Below are the code and all the weights of a small trained network. Each question names an input and a target symbol and asks about switching units off, where a switched-off unit gives its printed mean instead of its output.

import numpy as np


def w(rows, s, z=0):
    codes = np.array(rows[::2]) - 128.0
    scale = np.full(codes.shape[1], s)
    scale[-1] = z or s
    return codes * scale


def f(y):
    return np.maximum(y, 0)


def softmax(a):
    e = np.exp(a - a.max(-1, keepdims=True))
    return e / e.sum(-1, keepdims=True)


def log_softmax(a):
    a = a - a.max(-1, keepdims=True)
    return a - np.log(np.exp(a).sum(-1, keepdims=True))


def net(x, mask):
    ids = ['αδζμξπφ'.index(c) for c in x.split()]
    T = len(ids)
    res = E[ids] + P[:T]
    q, k, v = (res @ M[0].T for M in (Q, K, V))
    z = softmax(np.where(np.tri(T) > 0, q @ k.T / 3**0.5, -1e9)) @ v
    res = res + np.where(mask[0], z, O[0][:, -1]) @ O[0][:, :-1]
    y = f(res @ A[0][:, :-1].T + A[0][:, -1])
    res = res + np.where(mask[1:17], y, B[0][:, -1]) @ B[0][:, :-1]
    return log_softmax(res[-1] @ U[:, :-1].T + U[:, -1])


Q, K, V, O, A, B = {}, {}, {}, {}, {}, {}
E = w([
[238,187,114,109,126,89,113,61,20,115,174],'α',
[177,136,107,64,163,122,68,93,173,94,174],'δ',
[141,80,5,116,124,173,216,192,166,85,110],'ζ',
[216,105,107,138,21,207,176,106,182,103,161],'μ',
[173,165,118,89,38,128,99,144,147,120,70],'ξ',
[175,25,149,148,73,77,163,97,152,118,214],'π',
[63,98,63,124,134,163,183,185,148,220,51],'φ',
],0.019)
P = w([
[40,185,214,155,118,129,95,204,181,50,172],'0',
[79,101,110,124,173,153,60,66,203,124,8],'1',
[102,134,105,105,93,167,59,104,160,159,108],'2',
[137,130,130,150,175,52,163,174,151,118,117],'3',
[95,159,107,138,141,150,158,119,158,142,26],'4',
[98,166,133,174,108,121,54,94,119,169,183],'5',
[151,117,163,164,128,74,162,193,186,107,138],'6',
[149,212,171,135,131,138,200,99,183,168,138],'7',
[119,184,61,114,50,69,107,109,146,147,178],'8',
[196,115,101,91,169,89,224,184,140,144,72],'9',
[135,159,161,119,147,159,160,124,148,144,62],'10',
[138,148,64,84,70,95,57,113,91,156,176],'11',
[175,75,167,143,111,112,194,221,196,133,132],'12',
[127,194,160,131,196,169,204,142,153,162,126],'13',
],0.012)
Q[0] = w([
[215,143,123,121,102,129,140,164,153,1,165],'H0',
[115,157,67,141,91,134,107,93,154,143,171],'H0',
[124,141,90,121,99,179,77,157,158,138,131],'H0',
],0.009)
K[0] = w([
[49,171,159,123,114,127,111,124,113,2,143],'H0',
[108,192,87,132,81,84,117,127,88,157,65],'H0',
[102,147,121,115,106,105,130,89,135,130,66],'H0',
],0.0089)
V[0] = w([
[103,91,52,89,166,203,146,112,156,163,114],'H0',
[86,162,171,54,176,104,77,163,120,136,118],'H0',
[99,208,117,158,210,178,148,176,130,2,197],'H0',
],0.008)
O[0] = w([
[34,55,89,62,121,122,148,81,128,157,54,253],'H0',
[93,139,205,102,157,89,185,112,131,133,81,171],'H0',
[188,9,138,107,206,108,54,138,134,205,98,179],'H0',
],0.012,0.0054)
A[0] = w([
[70,129,144,159,89,147,82,226,166,173,103,37],'N0',
[121,113,85,58,141,137,88,185,94,75,210,188],'N1',
[145,91,23,91,117,161,153,62,157,137,137,111],'N2',
[84,70,147,113,124,82,64,77,122,51,144,44],'N3',
[178,206,184,110,142,96,155,171,53,97,121,95],'N4',
[79,183,133,118,173,146,125,79,139,167,106,59],'N5',
[130,182,188,121,132,130,142,100,72,175,125,2],'N6',
[116,142,49,147,75,157,127,111,139,128,129,80],'N7',
[105,158,103,53,113,200,118,73,200,87,73,152],'N8',
[98,173,128,111,156,127,75,107,160,162,105,182],'N9',
[144,23,127,146,155,127,179,127,89,99,182,113],'N10',
[72,119,65,165,92,155,134,17,198,183,93,59],'N11',
[179,150,162,94,134,107,118,129,143,148,62,39],'N12',
[146,119,113,131,118,128,109,173,192,132,79,135],'N13',
[153,179,121,146,91,152,2,39,111,195,98,148],'N14',
[140,130,158,148,181,95,119,127,145,172,103,34],'N15',
],0.0084,0.0038)
B[0] = w([
[84,137,99,27,139,126,133,32,106,43,173,159],'N0',
[134,177,96,150,26,119,182,173,104,90,198,163],'N1',
[115,131,205,117,129,126,91,74,83,157,125,241],'N2',
[81,48,88,3,148,93,237,106,126,183,168,158],'N3',
[112,112,145,55,196,202,128,95,206,121,103,142],'N4',
[183,189,87,151,70,136,142,58,125,74,92,171],'N5',
[163,131,93,71,165,120,149,105,119,2,118,132],'N6',
[149,95,91,146,169,38,61,168,76,151,164,186],'N7',
[112,92,165,169,116,136,144,170,200,156,52,254],'N8',
[144,210,127,59,75,152,163,209,191,96,161,179],'N9',
[85,205,128,167,81,62,97,60,160,122,142,171],'N10',
[163,103,112,173,199,145,35,156,112,47,172,248],'N11',
[108,159,68,159,126,105,91,198,176,159,182,169],'N12',
[151,133,88,167,202,124,137,62,59,96,145,187],'N13',
[176,124,137,44,32,129,141,177,89,57,45,169],'N14',
[98,115,134,153,130,111,95,146,102,100,196,164],'N15',
],0.0062,0.016)
U = w([
[174,143,55,125,64,144,72,84,43,122,160,140],'α',
[109,95,108,80,116,144,202,53,220,169,110,212],'δ',
[101,63,164,189,207,99,88,233,113,212,109,118],'ζ',
[176,104,171,200,146,222,40,111,152,140,128,1],'μ',
[112,208,108,205,23,100,88,220,120,146,130,203],'ξ',
[106,112,26,101,42,109,71,3,118,229,182,149],'π',
[118,204,127,198,158,156,57,56,193,130,114,105],'φ',
],0.0062,0.0034)

Each question gives the input, a string of symbols that net reads in full, and the target symbol t.
The units are the heads (3 rows each of Q, K, V and O) and the neurons (one row each of A and B). Each row of codes is followed by its name. A weight is (code - 128) times the scale printed after its matrix; where a second scale follows, it is the last column's (O, A, B and U).
mask holds one flag per unit, heads first, then neurons. A switched-off unit (its flag False) gives its mean, the last column of its rows in O or B, instead of its output. The means were averaged over made-up inputs and are rounded, as every weight is.
A unit's drop is (log p(t) with every unit on - log p(t) with that unit switched off) / (log p(t) with every unit on - log p(t) with every unit switched off).
The circuit of an input: a set's keep is (log p(t) with only the set's units on - log p(t) with every unit switched off) / (log p(t) with every unit on - log p(t) with every unit switched off). Starting from the 12 units with the biggest drops (on a tie, the unit counted first), units are removed one at a time, each time the one whose removal leaves the highest keep (on an exact tie, the one counted first), for as long as the keep stays at least 0.8.
circuit, biggest first: the units of the circuit, biggest drop first
unit that matters most: the unit with the biggest drop
top k neurons: the k neurons with the biggest drops, biggest first
drop when u is switched off: that unit's drop, to one decimal
input δ ζ δ δ δ, target δ: unit that matters most => N7
input α φ δ φ δ π δ, target μ: top 2 neurons => N4; N7
input ζ ζ φ φ α ζ φ ξ π φ φ δ π, target π: circuit, biggest first => N10; H0
input π α φ δ π π ζ δ π ξ ξ φ, target ξ: circuit, biggest first => H0; N11
input μ φ φ, target φ: top 3 neurons => N11; N8; N5
input ζ ζ φ δ μ ζ δ μ π μ π φ ξ, target π: circuit, biggest first => H0; N11; N8
input φ ζ δ δ δ δ φ μ δ μ π μ ξ, target δ: top 3 neurons => N11; N7; N0
input μ ζ δ ξ, target α: top 2 neurons => N8; N13
input ξ μ μ α, target φ: circuit, biggest first => N4; H0
input μ φ δ φ μ μ ζ, target α: circuit, biggest first => H0; N8
input φ δ δ ξ, target δ: circuit, biggest first => N11; N7
input ζ ζ α δ δ φ δ μ δ μ, target π: circuit, biggest first => H0; N10; N8
input ξ δ ξ δ ξ α φ φ δ φ δ δ α, target φ: circuit, biggest first => H0; N4
input μ μ δ δ, target α: top 2 neurons => N8; N1
input α ζ δ, target α: top neuron => N14
input φ φ ζ δ δ, target δ: circuit, biggest first => H0; N8
input ζ δ δ π ξ π π φ δ φ π φ δ, target π: top 3 neurons => N8; N11; N10
input φ δ φ α, target δ: circuit, biggest first => N4; N11
input δ δ ζ, target ζ: circuit, biggest first => N5; H0
input μ ζ ζ ζ ξ π π δ δ ζ ξ δ, target ξ: circuit, biggest first => H0; N1
input φ μ φ δ δ ζ ζ δ φ μ π, target π: unit that matters most => N8
input ζ φ φ δ α ξ δ δ μ α, target π: top 2 neurons => N11; N10
input δ δ ζ φ φ, target φ: top 2 neurons => N11; N5
input δ π ξ δ ζ δ δ ζ ζ, target ξ: drop when N0 is switched off => 0.1
